Each row has two labels, one from each of two sets.
[ -3  -7  -1 -12  16   1  -5  -5  -5   4  14  -6  10 -39   4   7   2  -3
  14   4 -17  -3   4  -5  16  -1  -7   0  -4 -12  -2  12 -12]  F + P
[  0  -7   6 -16   6   5 -16   6  -5   3   2  -6   7 -28   8  -1  19 -10
  -2  14 -15  -1   0  -5   9   5  -8  -6  -9  -8  -6  -5 -18]  F + P
[ -2  -7  -2   2  15  -1 -10  -6   1  -1   5  -8   4 -44  13   3   7  -1
   3   7 -15   1 -12 -14  13  -1  -9  -4  -2   0  -1 -10 -18]  D + P
[  9  -8  -4 -21  11   7  11 -11   2   3  19  -4   8 -39  40  10  30  -4
  19  29 -37  -1   7  -7  11   4 -11  -6  -3 -15  -1   4 -17]  F + P
[  0 -10   2 -17   7   8  17   0   7  11  13 -14   7 -42  23 -26  26  -6
  -7  14 -29   5  13  -9  27   2   3  -8 -16   0 -10  12 -10]  Z + P
[ -7  -7  -2 -19  16   4   8  -8   5  15  21 -13  11 -36  12  -7  10  -3
  20   4 -19   6  17  -6  20  -3  -1  -3  -7 -16  -6  23 -13]  J + P
[  0 -14   0 -14  17  -5  19 -10   3   9  19  -9  11 -54  22  -2  17  -8
  22  15 -31   1  -4 -18  14  11  -7  -9  -5  -6  -2   5 -27]  D + P
[ -4  -5   2 -21   4  10   3  -7  11   9  18  -5  15 -32  18 -14  -3  -8
   6   8 -23   7   2  -1  18   4  -4  -1 -14 -12  -2   6  -1]  J + R
[ -5  -5   1 -13  17   1 -16   0   4  11   9  -5  10 -32  12 -14  10  -6
  10   3 -12   5   9  -8   9  -5  -4  -1  -3 -16   1   7 -16]  J + P
[ -7 -10   7 -26  18  12  -6  -1   1   8  14 -11  13 -46  15   8  13  -7
  11  14 -33   2   9  -6  24  -2 -11  -5 -16  -8  -4  11 -25]  F + P
[  3  -4  -6  -1  12   4  13  -9   7   8  11  -2   7 -44  10 -14   4  -2
  -2   5 -15   6 -10  -9  12  -4  -1  -1   4  -3  -4  -1  -6]  D + R
[ -3 -10   1  -7   9  -6  28 -10  -1   5  13  -6   6 -30  20  -2  15  -5
   7  11 -18   1  -7  -9   8   8  -1  -6  -6   4  -5   7 -17]  D + P
[  5 -10  -2  -3  18  -6  28 -11   0   4  14  -7   7 -46  19   6  13   1
  12  10 -24  -5  -6 -13  13   5  -3  -1   3   4  -3   7 -18]  D + P
[  7 -10  -3 -11  13  -5  17 -11   3   4  17 -10   9 -53  25 -16  19  -8
   8  16 -25   3  -7 -15  14   8  -2  -6   3  -6  -1   5 -12]  D + P
[ -2 -11  -4 -22  19   6  11  -9  -2   9  20  -4  15 -53  13  21  12  -3
  17  22 -33  -5   8  -6  27   2 -11  -2 -11  -7  -6  14 -19]  F + P
[  7  -8  -2 -16   8  -7  47 -21   0   5  23  -6   8 -32  37  -1  31  -4
  22  18 -29   1   5 -10  14  10   1  -7  -1  -1  -4  18  -7]  D + P
[ -9 -13   0 -17  25   4   6  -5  -1   9  16  -5  16 -44   3   7   8  -6
  13  12 -22  -2   1  -6  16   0  -8  -3 -10  -5  -6  11 -28]  F + P
[  3  -8   1  -5  16  -1   7  -3   0   1   5 -10   3 -37  20  -6  17  -3
   4   9 -20   1  -4  -8   7   5  -6  -6   0  -2  -1   0 -19]  D + P
[  6  -7 -10   4  16   3  15 -13  -3   6  14 -10   2 -41  26  -8  17   5
   2   8 -17   2   5 -13  17  -7  -3  -5   2   2  -6   3 -11]  D + P
[ -3  -3  -1  -7   2   8   0  -6  13   9  16  -3  12 -33  10 -25  -4  -6
  -5   3 -12   8  -9   1   9   0   0  -1  -2 -12  -1   1   1]  J + R
[  1  -6   6 -34   7   9 -10   3   2   5  11  -4  10 -31  15   7   6  -5
  16  17 -34   0  12   1  19  12 -11  -4 -13 -14   0  10  -8]  F + P
[ -5  -7  -2 -17  15   6  17  -8   6  10  18  -7  11 -37  17  -3   8  -4
  15   9 -30   2   8  -6  21   1  -6   0  -9  -4  -9  14 -14]  J + P
[ -5  -7   1  -8   7   1   7  -6   3   9  11  -9   9 -31   9 -16  11  -1
   3   2 -12   4   2  -9  17  -1   4  -3  -6  -3  -4  10  -8]  J + P
[  0  -5  -1  -6  19  -2  -3  -4  -6   8  12 -10   9 -37  13 -18  15  -2
   9   1 -11   6   7 -12  11  -2   0  -3   2 -12  -1   9 -15]  J + P
[ -1  -7   0 -19  21   6   2  -5  -1   5  15 -10  11 -42  19   3  19  -1
  15  13 -27   2  14  -7  24  -1  -6   0 -10  -7  -8  14 -14]  F + P
[-14 -10   6  -7   9  -8  10  -3  -1   5   4  -6  11 -31 -12  10  -2  -7
   4   8 -14  -3 -14  -6   4  12  -2  -6  -9   6  -2   0 -31]  D + P
[-11 -10   2 -14  12  16  -8  -1   7  14  14  -4   9 -48  -2  -1   4  -6
   0   9 -27   3   3  -2  21  -6 -11  -1 -16  -8  -7   5 -22]  F + P
[  2 -10  -7  -6   6  -4  20  -8   2   5  15  -6  12 -53  11  -9   3  -6
   0   8 -23   2 -14  -8  24   7  -2  -4  -6   5  -6   2 -10]  D + P
[  1 -12   0 -15   0  14   1   5  11  15  14   1  13 -40   3  -8  -1 -12
  -8  14 -22   2  -3  -1  19   5  -7  -1  -6 -11  -6  -1  -5]  F + R
[-11 -11  -1  -4   7  -1  13  -6   4  10   8  -3  11 -36  -5   3  -9  -4
   3   5 -16  -1 -19  -4  14   6  -5  -2  -8   5  -7   1 -24]  D + P
[ -5  -9  -7   4   4   4  19  -5   9  14  12  -2   8 -33   3 -18   8   0
 -10   5 -11   2  -1  -5  12  -8   4  -2  -1   0  -8   3 -11]  Z + R
[ -3 -12  -5  -6  16  11  30  -3  13  13  14  -3  10 -45  10  -9   1   1
   0   6 -31   2  -1  -9  21  -1  -2   0  -7   1 -10   8 -13]  Z + R
[  0  -9  -2 -19  17   2   5  -5   7  11  20  -3  14 -47   8   6  10   0
  17  12 -28  -3   8  -9  20   2  -5  -1  -1 -12  -3  17 -20]  F + P
[ -2 -10  -3  -9   8   2  26  -1   1   9   8  -5   5 -33   1   5  14  -1
  -2   9 -23  -6   8 -10  25   1   2  -2 -10  10 -10  11 -14]  Z + P
[  5 -10  -4  -3  18  -4  29  -7  -5   2   5  -7   2 -41  13   6  24   0
   6  12 -19  -5   3 -16  15   0  -4  -5  -1   5  -5  10 -19]  D + P
[ -6 -12   1  -3  14   1  26  -8   6   7  12 -12   7 -32  25 -14  16  -1
  10   7 -24   3   4 -11  12   1   0  -6  -8   2  -4   7 -18]  Z + P
[ 13  -6   3 -14   6  -3  12  -4  -1   1   9  -8   4 -34  32   1  28  -9
  15  25 -24  -2  -8 -10   2  17  -8  -9   2  -7   5   2 -17]  D + P
[ -5  -7  -3 -11  10   2   8   0   4  13  10  -3  11 -30   4 -10  14  -7
   0   5 -11   3   6   1  12  -5   2  -2  -2  -5  -7  11 -18]  Z + P
[  2  -4  -5   6   9  -3  20   0   3   5   4  -9   0 -25  11 -20  16   1
  -3   2 -11   2   0 -12  10  -4   5  -3  -2   8  -5   6 -15]  Z + P
[  4  -8  -3  -1  11  -8  17  -6  -1   4  11  -7   4 -36  16 -11  19  -2
   0  10 -12   2  -8 -12   5   4   0  -7  -1   1   1  -1 -17]  D + P
[  5 -11  -6   1  16  -8  32  -8  -5   8  12 -12   3 -41  22 -13  40  -1
  -2  20 -14   0   4 -20  13   0   8  -5   3   3  -6  10 -23]  Z + P
[-15  -9   3 -22   9   8  -8   4   9  13  13  -1  20 -52 -21   7 -25 -10
   4  -1 -25  -3  -6   0  27   5  -9   3 -18  -7  -6   4 -17]  F + P
[ -4  -5  -1 -12  10   9  -4  -7   9   7  17 -12  10 -44  21 -29   2  -4
   2   0 -19  13   1  -4  22  -4   0  -3 -10 -11  -3   5  -3]  J + R
[  7  -6  -7  -7  11  -7  19 -12   3   4  20  -6   8 -45  30  -8  18  -2
  11  12 -22   4  -2  -7  14   2  -2  -3   2  -5  -3   6  -5]  D + P
[ 10  -7  -7  -6   8   7  25 -10   7   6  15  -5   5 -37  40 -13  24  -3
   2  16 -28   8   2  -8  13   3  -5  -6   2  -5  -1   2  -3]  D + R
[ -2 -10  -5 -12  15   3  12  -3   0  11  14   1   8 -25   4  -7  22  -1
   9   4 -14   2  20  -4  16 -11   2   1  -2 -11  -7  21 -11]  Z + P
[  0 -11  -6  -6  15   0  24 -10   3   9  20  -5   9 -46  13   8   7   0
   7  10 -26  -4  -4  -7  22   1  -5  -2  -4   4  -5   7 -12]  D + P
[ -4 -10   3 -16  13   9  -8  -5   6   7  13 -10  11 -52  25 -11  11  -8
   4  13 -27   9  -5 -10  16   2 -10  -4 -10 -10  -2  -1 -20]  F + P
[  7  -5  -5  -7   8   2  18 -12   9   6  19  -6   9 -49  33 -16   8  -5
   3  13 -28   7  -9  -9  14   7  -2  -2   3  -7  -2  -2   1]  D + R

Each row has two labels, one from each of two sets.
[ 10   0 -11  10   0   7 -10  -9  -4  13  -4   2  10   9   3  -1 -12  -9
  11   3   7  -2 -10   7   3   1  15   0 -12  -6  26  12  -1]  GS + C
[  0  -4  -5   4   1   3  -3  -7   2   1   6  -6   5   1   7   0   4  -9
   1  -2   0  -3   5  -1   3  -3  -3   8   1 -12  -6   8   6]  CQ + H
[ 18  -7  -6   0   1   4   1 -10  -1   2  -3  -2   5   0   1   2   9  -8
   8  10 -19   2  -5  -7   2  -1   4  -1  -5  -4   2   6   3]  GS + H
[ 10   4  -8  -6   6  -7   6  -7  -6   5   9   4  -5   4  -8   0   4 -14
   8   8 -10  -2 -14   2   6   8  17  -2  -6   0   6   1  -6]  CQ + H
[-12   0   7   2  -9  -1   5  -3   1  -2 -18  -2  -4   3 -12   5   3  -6
   7   6  -5   1  -4 -10   1  -4   2   2   2 -10 -12   2   7]  FG + A
[  8  -6   2  -8  -7  11   7  -2   5   8  -7  11  -2   1  -8   6   1 -14
  11   6  -6   9  -1  11  -1   1   1  -7 -10  14  -5 -11   3]  CQ + A
